B:
0: [ 197  -26  -47  200   65  111   79  -18  185   37   -5 -122   27   66
   13  -22   39  -47]
1: [-420  -18    4   26 -103 -119 -208 -200   81  160 -465 -191  126   84
  -88  -73   62  -22]
2: [  51  -42  -83 -100  -66 -113  104   46  -67 -212 -109   59  120  -16
  -75   39 -184   75]
3: [-339  -39  -91 -184  -56  -95  -37   -2    1 -104 -281 -105  133  -61
 -242 -102  -21   24]
4: [157 -73  -1 252  11  70 -36 -90 143 108 -87 -70  61   5  82   7  32  13]
5: [ -31  -43  -47  186  -70   59  -55 -138  205  181 -182 -174   30   20
  -90  -59  161  -91]
6: [ 499 -117 -114   86  -76  -55  109   89 -139 -138  255  241   -8 -214
  -79  100  -77  110]
7: [ 253  -29  -12  229  232   55 -126   80  -15    2  135   11   25  -64
  121  -44  -69  135]
8: [  11   -7  -60  -61  -94 -102   80   31 -147 -163   -1  126   71   18
 -110   48   24   51]
9: [ -97   17  -62   -8  -61  -40    2  -47   65  -54 -175 -124   88  107
  -40  -28   -7   -2]
10: [-145    0 -119 -127 -163 -119   15   15   11 -122  -52 -155   81  122
  -88    0    8   59]
11: [  32 -113  -72   10 -263  -99   85  -52  -66  -51 -118  223   99 -132
 -202   74    8   27]
12: [ 174   -3  -30   77   60  -27  104  110 -182 -132  174  251   26   -5
 -103   52   44   51]
13: [ 119  -93  -62   55  -36  -99  -13   47  -19  -60   23   -8   84   -8
   27   57 -145  146]
14: [-347  -28  -41 -117  -79 -123  -76  -47  -54  -25 -163 -163   93   82
 -138  -32  143   33]
15: [ 257 -103 -102   78   22  -18   17  113  -90  -67  201  151    5 -209
 -153    5   -1   98]
16: [ -72  -51 -126  -28 -199  -71   36    7  139  -33  -13 -216   79  145
  -48   25   -2   61]
17: [-189   -9  -10   62 -126   14    8  -96   84   36  -94 -151   74  187
   -8    8  240  -15]
18: [ 315 -102  -33  172   64    7   75   -2   -4    5   26   72   21 -100
  -43   52  -38    8]
19: [ 105   53 -154 -109   24   93  107  123   58 -292   76  -98   62  -21
  -52 -110  -25   42]
20: [ 164  -88 -107  -31  -51  -50   61   59  -97 -127   95   72   28 -158
 -157   16   24   63]
21: [ -29   52    7  169  128   96  -84  -24  132    9  -92 -157   85  149
  139  -84   28   38]
22: [  34 -137  -69   47  -71 -138  -16   50   33   17   83 -151   75   94
   25   99  -80  158]
23: [  84  -20  -60  -21   55  -42  -24   67  -76 -168    7    6   83  -42
   24  -20 -106  129]
24: [ 292 -108  -66   52  -23 -123   22   17 -148  -63   44  141   21 -165
  -88   79  -96   79]
25: [ 564  -61  -14  211    4   25   78   38 -112 -183  113  338   80 -157
  190  105 -218  154]
26: [  31 -128 -150  -77 -286  -98   99    9   30  -97  -49   47   97 -116
 -206   45  -53   61]
27: [  50 -106  -50   68   85  -51  -60   -4  -12   51  -67  -58   31 -140
 -143  -33    1   27]
28: [-326  -28 -121  -21 -245  -25  -77  -54  139   92  -39 -226   44   92
 -211  -76  289  -10]
29: [  90 -105  -21   25  -17  -64   36  -16 -155  -71  -60  187   68 -176
 -145   38   35   40]
30: [ -70    5  -10  126  227   49 -150   37   28   45   -3 -148   37   25
    2 -114   74   55]
31: [  48  -73  -63   84  -70   17  107  -28   91    2  -91    3   67  -12
 -138   12   40  -39]
32: [  -5  -42 -104  -72   47  -50   18  100  -65 -128   28   -4   51  -93
 -184  -52  -17   57]
33: [-303   48   -2   26   63   30  -85  -37   98  -28 -263 -144  139  140
    5 -112   21   20]
34: [  30  -34  -17  167   80  -31 -128  -52   47  109 -141  -61   47  -21
  -27  -44  -40   24]
35: [  78   -8  -47  154  -21   -4  -74  -59  112   44 -122  -86   66   45
   50  -28  -60   34]
36: [231  -3 -30 151 108  53 -82   0  12 -44  43 -49  30 -37 126 -41 -15  83]
37: [ 156 -109   62  259  211  -88  -98    7 -165  153   72  130    0  -51
  -34   74   38   71]
38: [-226 -117  -65  -94 -268 -175   14  -74 -120  -42 -307  252  146 -187
 -336   25  -14   20]
39: [  24  -38  -12   21  -39  -11   40  -35  -76 -115 -108  110  100  -48
  -30   17   36   41]
40: [ 253 -123  -21  167   90  -35  -51  -53   -3   58  -93    5   38 -164
  -14   17  -97   43]
41: [-174   26  -81  -18  -89  -31  -18  -34   72    3  -49 -216   35  161
  -95  -40  173  -19]
42: [ -31   -9  -80   47 -106   -1   -4  -46  119   10   -6 -225   33  136
   -9  -14  138    3]
43: [-151  -32  -80  -60 -103  -51   27  -55   29  -43 -216  -49   86  -30
 -203  -47   58  -40]
44: [ 220  -85 -110   96  -80   18   23   20   20  -26   54   95   24 -183
 -139  -16   10   39]
45: [  31  -22    7  193   50    9  -68  -55   49  119   31 -144    8  139
   53   13  169   11]
46: [-262    9  -17  -61  -88  -76  -39  -75   32  -98 -330  -83  178  110
   17  -31  -73   55]
47: [ 358 -172  -74  114  -32  -54  105   23  -44  -22   41  160   34 -219
 -132   87 -108   47]
48: [-430    3  -38  -78 -170  -94  -95  -81   45  -32 -346  -72  180   90
  -98  -63   13   45]
49: [ 410  -66  -25  120  -10  -82   58   85 -226 -174  181  347   57 -116
   65  127 -148  170]
50: [  57  -21   -4  186  144   47 -106    9   87   32  -56  -86   79   28
  104  -58  -68   87]
51: [-347  -25  -73 -124  -48  -91 -117    1   19  -50 -153 -214  110   57
 -108  -86   51   82]
52: [-208  -40  -45   57 -151  -34  -76 -143   93  141 -137 -208   32   88
 -123  -24  274  -51]
53: [-172    9  -35  -85   71  -70    0   15  -23 -103  -64 -234   73  172
   -6  -18   62   39]
54: [ 272  -90    3  250  251  -26 -104   46  -87  126  138   35  -37  -98
  -29   10    8   60]
55: [ 374 -117  -64  190   34  -27   43   59  -99   41  248  146  -52 -141
 -123   75   75   45]
56: [ -20  -49   62  107  108  -45   32  -47  -52  -21 -194   49  116   69
   26   52  -44   25]
57: [-149  -55  -92  -97 -250 -112   -1  -11  -76 -122 -104  105  122  -56
 -157   10   23   90]
58: [-219  -64  -64  -36 -120  -44  112   -5   28  -19 -136   10   97   37
 -269    3  119  -47]
59: [ 140  -84  -13   48   -4 -139  -11   21 -199 -114 -130  323  116 -181
  -77   58 -221  119]
60: [ -86   21  -52  -63 -161  -34   87   11    4 -245 -187  103  199   89
   50   17 -150  104]
61: [355 -77 -46 224 110   1  -8  40 -39  60 169  64 -34 -89 -39  35  14  38]
62: [333 -66 -70 212 -41  53  -2 -11  94  34 142 -53   0 -22  72  28  36  58]
63: [-366  -46 -100  -78 -189  -78 -107  -41   83   52  -82 -258   72   91
 -159  -60  209   45]
64: [-163  -27    5   23   97  -17   50  -32   26   -8 -206  -93   92   85
 -112  -24   57  -47]
65: [-405   55  -58 -165    4  -11    2   51  -14 -166 -103 -161  116  154
 -121 -101  156   31]
66: [ 152  -57  -51   72 -136  -52  -21  -36  -46  -95  -94  167  111 -104
   21   32 -118  110]
67: [-301  -55  -54  -62   15 -142 -118   21  -64   46  -52 -165   52   58
 -178  -34  115   64]
68: [  6  -9 -14  88 -42  -2 -14 -14  -1 -61 -17   6  92  86  74  19  41  82]
69: [-323   71   13  -11   98  -34 -130  -31  -56  -26 -161 -120   86  148
  -30  -95  144   21]
70: [ 326  -27  -24   72  184  -23   29  137 -193 -216  141  225   61 -115
   57   25 -171  153]
71: [  -6  -69  -55 -134 -124 -127   61   24 -174 -275 -220  278  190 -181
  -91   31 -231  134]

[ 210 -154 -150  -71  154  173    7   24 -168  222  -14   -8   34  -62
   76 -194  225  159    9   93  -97   84  180  -27  -82  -25    0 -136]	6
[ 197  -21  -59 -154  -64  178 -177    2 -136 -137 -133    5   -1   87
  -87  -56  133  199  -26   98 -187  -24  172  114   53 -105  115 -124]	32
[ 436  -69  -74 -377  173 -169   20 -275   23 -320 -249   89  -43   45
 -267  162   76    5   35  657  129   34   -1   38  -54  320   36 -158]	19
[ 132  136  138 -158  -74  166 -186   -5  -55 -420  -91   -2   28  215
 -307   56  202  220 -156   35 -191   81  -49  168    4 -170   57 -155]	3
[  35 -300   12  207 -155  227  -21  215 -184  107  -63  267  -13   -1
 -103 -224  263   56  244 -105 -174  164  125 -172  -11 -168   -4 -102]	24
[ 100  316  -29   -3  270   17  158 -434  172 -301   21 -164 -129  -60
 -136  -34   69  -51 -355   98   23  134 -163  -74 -253  129 -134  -30]	47
[  62  -91 -118 -128  209 -236  157  -16  139  -42  -63 -183  -11  -40
  -68   16   54 -119   21  288  159  155 -207 -130 -157  253 -108  -24]	25
[  58  183  -75   53   15  -60  230 -432   94 -104  -95   34  -64  -86
  159  116  -94  -82 -115   56 -210   39 -124   86  -82   59    3  -59]	31
[   6 -239  -57  384 -144  156  -32   46  -75   88 -103  188  -61   -1
  -59 -187  181   68  251 -225 -265   25  186 -133   67 -189  -15  -71]	61
[  93  366 -245 -472   -3  143 -245  212  -65  -29  319 -428  171  -13
  186  -63   90  398  -96 -178 -137  -93   42  132 -131 -100 -119  197]	22
[ 205 -128  -51 -204  185  136 -113   98 -143  -18  -85 -105   18   68
 -127 -167  224  210  -65  179  -31   93   93   25  -66  -47   39 -203]	20
[ 125   37  -87    3 -187  -41  114 -199   49 -177  -87  209  -47  -58
  -18  121    2 -108  144  131 -113   46  -35  -51  -37  118  -18   59]	2
[ 102  164 -157 -277   55 -236  230 -206  198 -225  -67 -144  -29  -82
  -17  193  -51 -284 -168  419  176  148 -265  -57 -192  393  -51  115]	46
[  -6    1  -35    1 -134  136  214    3  -30   45  -24   85   21  -68
   49   -3  168 -225 -170   90  -39  296 -126  -74 -150   87   30   28]	1
[ 243 -118 -238 -129 -137   97   49   13 -145  210   -1  170   77 -113
  176   -1  141   39  195  144 -122   28  191  -18  -22   94   12   52]	10
[  50 -183 -212  129   24  195   39   11 -164  327  -70   -1  -52 -127
  246 -282   81   75   66  -74 -204    2  236  -73  -20 -109   65  -94]	55
[ -41 -427 -245  476 -327   77 -105  105 -122  391 -265  149    2   13
  266 -108   43  128  429 -316 -510 -217  411   82  346 -289  171  -84]	12
[ -14   17   -1  -94 -246  163 -254  381 -145  -88  132    4  132  116
  -38  -76  170  372  276 -326 -303  -12   23   56   28 -322  -74   22]	13
[ 112  -68  -90  276 -100 -124  225 -312  169 -134 -124  263  -93  -83
 -135  130   90 -238  165  125  -50   96  -48 -179  -42  208 -102   64]	9
[ -39 -136   24 -121  -32  112 -189  429 -193   21   78  -59   62   72
  -11 -254  112  367  304 -221 -202   38  -20  -44  -50 -308  -76 -120]	63
[ 113 -240 -224  157  -50 -101  248 -172   20  161 -140  223 -118 -210
  129  -65  -20 -234  291  201  -12   49   74 -245  -62  223  -40   39]	41
[  91  -39 -175 -116  248 -102    0    0  137 -119  -61 -321  -81  -16
 -189 -125  120  -81 -137  261  219   86  -44 -179 -151  234  -84   29]	14
[  94 -203  -80  137   49 -117  112  -14   58   -1  -38  128  -42  -60
 -105  -59  124  -22  316   66   -9   91  -38 -219  -81   94 -160  -18]	42
[ -29 -251 -148  -65   48 -137   17  255  -38  228  -76 -178   92   21
  162  -59   41  108  212   13 -114   33  -58   35   17  -42   -3 -107]	17
[ 126  164 -186   16   26   38  274 -390  129  -83  -63    7 -113 -174
   31   27   58 -332 -294  263   80  168  -43 -144 -196  318  -10  116]	34
[   0  152 -174   52    4   -1  211 -288  141  -83  -77 -113 -117 -130
   66   -2  -26 -279 -250  139   17  106  -74 -110 -149  213    7   98]	59
[ -49 -211  196  335 -216  169   66   90 -148   10  -91  380   49   95
  -59  -35  217  136  248 -291 -421  202  -71   38   50 -346    5 -241]	5
[  59 -102    9  247 -228   76   75  -21  -12  -30  -23  304   49   12
  -82   73  225   -1  214 -131 -237  142   -1  -53   13  -75  -65    0]	35
[ 110 -218 -132  -18  -52 -155 -119  148   99 -202 -151  -49  -52   71
 -302  -15  122  -33  259  209   93  -11   43 -178   31  153  -60   50]	53
[-141 -100 -260  161 -144  196 -118  223  -58  238  -71 -279  -29  -17
  197 -259   79   21  -83 -240 -206  -57  225  -25   71 -163  114   63]	37
[ -53  -27  -53   76  166 -143  144  -58  108  -76    1  -98 -111  -88
  -33 -145  -32  -32  128    0    8   88 -189 -219 -181   51 -162  -37]	57
[  27  -31 -235 -111  187 -272  103  -27  186  -20  -48 -316  -31  -64
   20   -4  -36  -94   27  212  129   18 -135 -118 -120  245 -113   58]	68
[ -20 -136    3  234   57   85  -66  111  -75   79   45   30   13   26
  -12 -206  152  322  289 -348 -308   11   43  -57   -7 -306 -137 -153]	28
[ 140  100  -47  -50  262   14  198 -339   40 -110  -50  -27 -109 -104
  -24  -86   34  -47 -179  200    2  143 -101  -87 -225  123  -67 -128]	44
